Below is a small trained network, with its code and all its weights. Each question gives an input and a class and asks what happens when units are switched off, that is, made to give their printed mean instead of their output.

import numpy as np


def w(rows, s, z=0):
    codes = np.array(rows[::2]) - 128.0
    scale = np.full(codes.shape[1], s)
    scale[-1] = z or s
    return codes * scale


def f(y):
    return np.maximum(y, 0)


def log_softmax(a):
    a = a - a.max(-1, keepdims=True)
    return a - np.log(np.exp(a).sum(-1, keepdims=True))


def net(x, mask):
    res = np.array(x, float).reshape(1, 7) / 4 @ E
    y = f(res @ A[0][:, :-1].T + A[0][:, -1])
    res = res + np.where(mask, y, B[0][:, -1]) @ B[0][:, :-1]
    return log_softmax(res[-1] @ U[:, :-1].T + U[:, -1])


A, B = {}, {}
E = w([
[181,233,176,124],'x0',
[90,180,204,189],'x1',
[153,150,184,229],'x2',
[161,59,128,104],'x3',
[254,76,38,157],'x4',
[142,133,211,162],'x5',
[40,143,93,161],'x6',
],0.0072)
A[0] = w([
[127,208,139,75,123],'n1',
[144,207,153,115,180],'n2',
[126,157,167,136,148],'n3',
[107,137,197,126,125],'n4',
[241,142,144,88,124],'n5',
[94,1,138,127,254],'n6',
[108,55,113,96,214],'n7',
[189,249,191,34,158],'n8',
[95,79,73,189,162],'n9',
[105,48,138,108,160],'n10',
[79,167,117,188,215],'n11',
[78,177,68,134,138],'n12',
[92,190,106,163,234],'n13',
[191,60,47,139,127],'n14',
[30,129,41,71,126],'n15',
[70,143,89,114,47],'n16',
[138,54,112,79,105],'n17',
[73,148,96,73,80],'n18',
[124,171,105,237,162],'n19',
[212,92,50,107,154],'n20',
[180,54,54,135,134],'n21',
[111,163,181,180,192],'n22',
[100,178,175,224,223],'n23',
],0.0088,0.0049)
B[0] = w([
[111,126,180,121,176],'n1',
[117,123,178,138,192],'n2',
[148,115,133,103,169],'n3',
[135,83,114,120,176],'n4',
[89,234,105,146,194],'n5',
[133,93,114,65,255],'n6',
[124,92,119,68,221],'n7',
[106,172,207,138,221],'n8',
[131,126,173,96,195],'n9',
[108,110,113,79,190],'n10',
[142,141,172,121,212],'n11',
[117,148,171,104,179],'n12',
[125,125,172,122,214],'n13',
[159,103,66,122,231],'n14',
[93,181,160,65,229],'n15',
[93,157,150,129,153],'n16',
[131,134,101,98,190],'n17',
[93,175,149,115,172],'n18',
[185,75,172,155,196],'n19',
[97,148,2,127,238],'n20',
[163,69,41,116,228],'n21',
[178,85,146,110,211],'n22',
[174,25,195,131,244],'n23',
],0.0089,0.0078)
U = w([
[193,91,253,140,179],'0',
[206,136,29,222,4],'1',
[171,40,44,57,204],'2',
[94,202,156,78,84],'3',
],0.0072,0.0043)

Each question gives the input, the list of numbers given to net, and the class t.
The units are the neurons (one row each of A and B). Each row of codes is followed by its name. A weight is (code - 128) times the scale printed after its matrix; where a second scale follows, it is the last column's (A, B and U).
mask holds one flag per neuron, in row order. A switched-off neuron (its flag False) gives its mean, the last column of its row in B, instead of its output. The means were averaged over made-up inputs and are rounded, as every weight is.
A unit's drop is (log p(t) with every unit on - log p(t) with that unit switched off) / (log p(t) with every unit on - log p(t) with every unit switched off).
The circuit of an input: a set's keep is (log p(t) with only the set's units on - log p(t) with every unit switched off) / (log p(t) with every unit on - log p(t) with every unit switched off). Starting from the 12 units with the biggest drops (on a tie, the unit counted first), units are removed one at a time, each time the one whose removal leaves the highest keep (on an exact tie, the one counted first), for as long as the keep stays at least 0.8.
units of the circuit, in order: the units of the circuit, biggest drop first
unit that matters most: the unit with the biggest drop
top k neurons: the k neurons with the biggest drops, biggest first
drop when u is switched off: that unit's drop, to one decimal
input [0,-4,-3,-8,2,6,2], class 0: units of the circuit, in order : n20; n21
input [6,-5,4,-2,0,-1,-5], class 3: top 3 neurons : n5; n23; n19
input [2,-8,7,7,8,8,0], class 1: units of the circuit, in order : n5; n20
input [-7,3,-4,-2,-7,-2,-6], class 3: units of the circuit, in order : n21; n23
input [3,1,6,3,8,-5,-6], class 1: unit that matters most : n5
input [7,-8,4,6,-1,8,-5], class 3: top 2 neurons : n5; n23
input [7,0,-1,-1,-6,-8,4], class 0: top 2 neurons : n20; n5
input [5,1,-6,-2,-1,-2,0], class 3: top 2 neurons : n23; n19
input [5,4,0,1,5,-6,7], class 0: drop when n4 is switched off : 0.0
input [-6,2,-7,3,-5,-2,7], class 3: drop when n15 is switched off : 0.1
input [5,-3,-5,3,8,7,2], class 1: drop when n5 is switched off : 0.3
input [7,-8,-1,4,3,4,-3], class 1: drop when n5 is switched off : 0.3
